Below is a small trained network, with its code and all its weights. Each question gives an input and a class and asks what happens when units are switched off, that is, made to give their printed mean instead of their output.

import numpy as np


def w(rows, s, z=0):
    codes = np.array(rows[::2]) - 128.0
    scale = np.full(codes.shape[1], s)
    scale[-1] = z or s
    return codes * scale


def f(y):
    return y / 2 * (1 + np.tanh(0.7978845608 * (y + 0.044715 * y**3)))


def log_softmax(a):
    a = a - a.max(-1, keepdims=True)
    return a - np.log(np.exp(a).sum(-1, keepdims=True))


def net(x, mask):
    res = np.array(x, float).reshape(1, 5) / 4 @ E
    y = f(res @ A[0][:, :-1].T + A[0][:, -1])
    res = res + np.where(mask, y, B[0][:, -1]) @ B[0][:, :-1]
    return log_softmax(res[-1] @ U[:, :-1].T + U[:, -1])


A, B = {}, {}
E = w([
[104,175,55,85,45,104,180,217,99,201,169,99],'x0',
[2,49,111,90,177,98,111,211,160,164,81,185],'x1',
[116,120,208,254,130,61,180,142,88,172,160,173],'x2',
[134,120,140,121,115,151,140,122,131,144,115,137],'x3',
[131,109,119,135,136,141,124,135,118,125,141,123],'x4',
],0.0095)
A[0] = w([
[231,173,203,219,110,134,148,28,79,70,180,107,253],'n0',
[132,96,226,227,187,110,143,111,117,112,106,174,123],'n1',
[193,222,101,107,83,176,149,106,128,97,179,25,229],'n2',
[118,162,49,24,72,162,133,184,130,134,143,84,142],'n3',
[57,105,59,51,116,110,108,210,168,174,71,118,131],'n4',
[90,163,144,186,77,79,210,189,60,214,200,125,67],'n5',
[3,18,112,93,175,103,100,198,170,160,93,219,226],'n6',
[135,114,129,86,190,205,29,66,206,36,61,99,204],'n7',
],0.0057,0.0041)
B[0] = w([
[108,125,43,140,40,163,53,80,170,98,253,151,254],'n0',
[61,185,183,213,169,179,197,65,191,74,171,56,192],'n1',
[200,115,116,57,102,91,174,46,51,140,167,133,217],'n2',
[149,211,27,115,143,178,204,96,172,93,163,79,191],'n3',
[119,172,53,146,131,180,59,174,202,104,131,105,192],'n4',
[152,34,109,89,79,72,39,170,148,205,68,201,186],'n5',
[57,131,180,210,255,144,122,157,227,117,116,108,228],'n6',
[178,43,137,97,91,30,43,140,106,221,71,184,213],'n7',
],0.0072,0.013)
U = w([
[180,45,128,103,59,44,71,114,53,170,131,201,194],'0',
[91,201,94,170,114,237,107,129,170,58,186,90,169],'1',
[115,65,143,131,157,66,66,189,137,182,8,166,119],'2',
[74,129,226,186,192,139,218,109,128,85,111,82,5],'3',
[173,191,107,77,123,145,254,113,49,99,144,67,115],'4',
],0.0077,0.0025)

Each question gives the input, the list of numbers given to net, and the class t.
The units are the neurons (one row each of A and B). Each row of codes is followed by its name. A weight is (code - 128) times the scale printed after its matrix; where a second scale follows, it is the last column's (A, B and U).
mask holds one flag per neuron, in row order. A switched-off neuron (its flag False) gives its mean, the last column of its row in B, instead of its output. The means were averaged over made-up inputs and are rounded, as every weight is.
A unit's drop is (log p(t) with every unit on - log p(t) with that unit switched off) / (log p(t) with every unit on - log p(t) with every unit switched off).
The circuit of an input: a set's keep is (log p(t) with only the set's units on - log p(t) with every unit switched off) / (log p(t) with every unit on - log p(t) with every unit switched off). Starting from all 8 units, units are removed one at a time, each time the one whose removal leaves the highest keep (on an exact tie, the one counted first), for as long as the keep stays at least 0.8.
units of the circuit, in order: the units of the circuit, biggest drop first
top k neurons: the k neurons with the biggest drops, biggest first
drop of u: that unit's drop, to one decimal
input [1,-1,2,0,5], class 0: top 4 neurons : (n6, n3, n1, n4)
input [1,0,-7,-7,-2], class 4: top 3 neurons : (n3, n0, n5)
input [0,4,-8,-6,4], class 2: units of the circuit, in order : (n7)
input [0,1,-6,-8,8], class 2: top 2 neurons : (n7, n0)
input [6,0,-7,4,-4], class 4: units of the circuit, in order : (n0, n2)
input [-2,-1,0,-7,5], class 0: top 3 neurons : (n6, n3, n4)
input [7,-4,1,-8,-4], class 0: top 3 neurons : (n5, n1, n6)
input [7,0,-3,0,8], class 4: top 4 neurons : (n0, n6, n2, n1)
input [-1,5,-4,7,8], class 2: top 3 neurons : (n0, n7, n1)
input [1,-2,-5,-2,-1], class 4: top 2 neurons : (n5, n3)
input [8,7,-2,-6,6], class 1: top 2 neurons : (n3, n4)
input [-1,2,2,-1,-2], class 3: top 3 neurons : (n0, n7, n5)
input [0,2,8,6,-2], class 3: top 2 neurons : (n1, n7)
input [2,-7,-2,3,4], class 4: units of the circuit, in order : (n2)
input [5,7,-1,1,7], class 1: drop of n3 : 0.2
input [-3,3,-7,8,-4], class 2: drop of n7 : 0.4
input [6,7,-2,1,-2], class 1: drop of n5 : 0.0
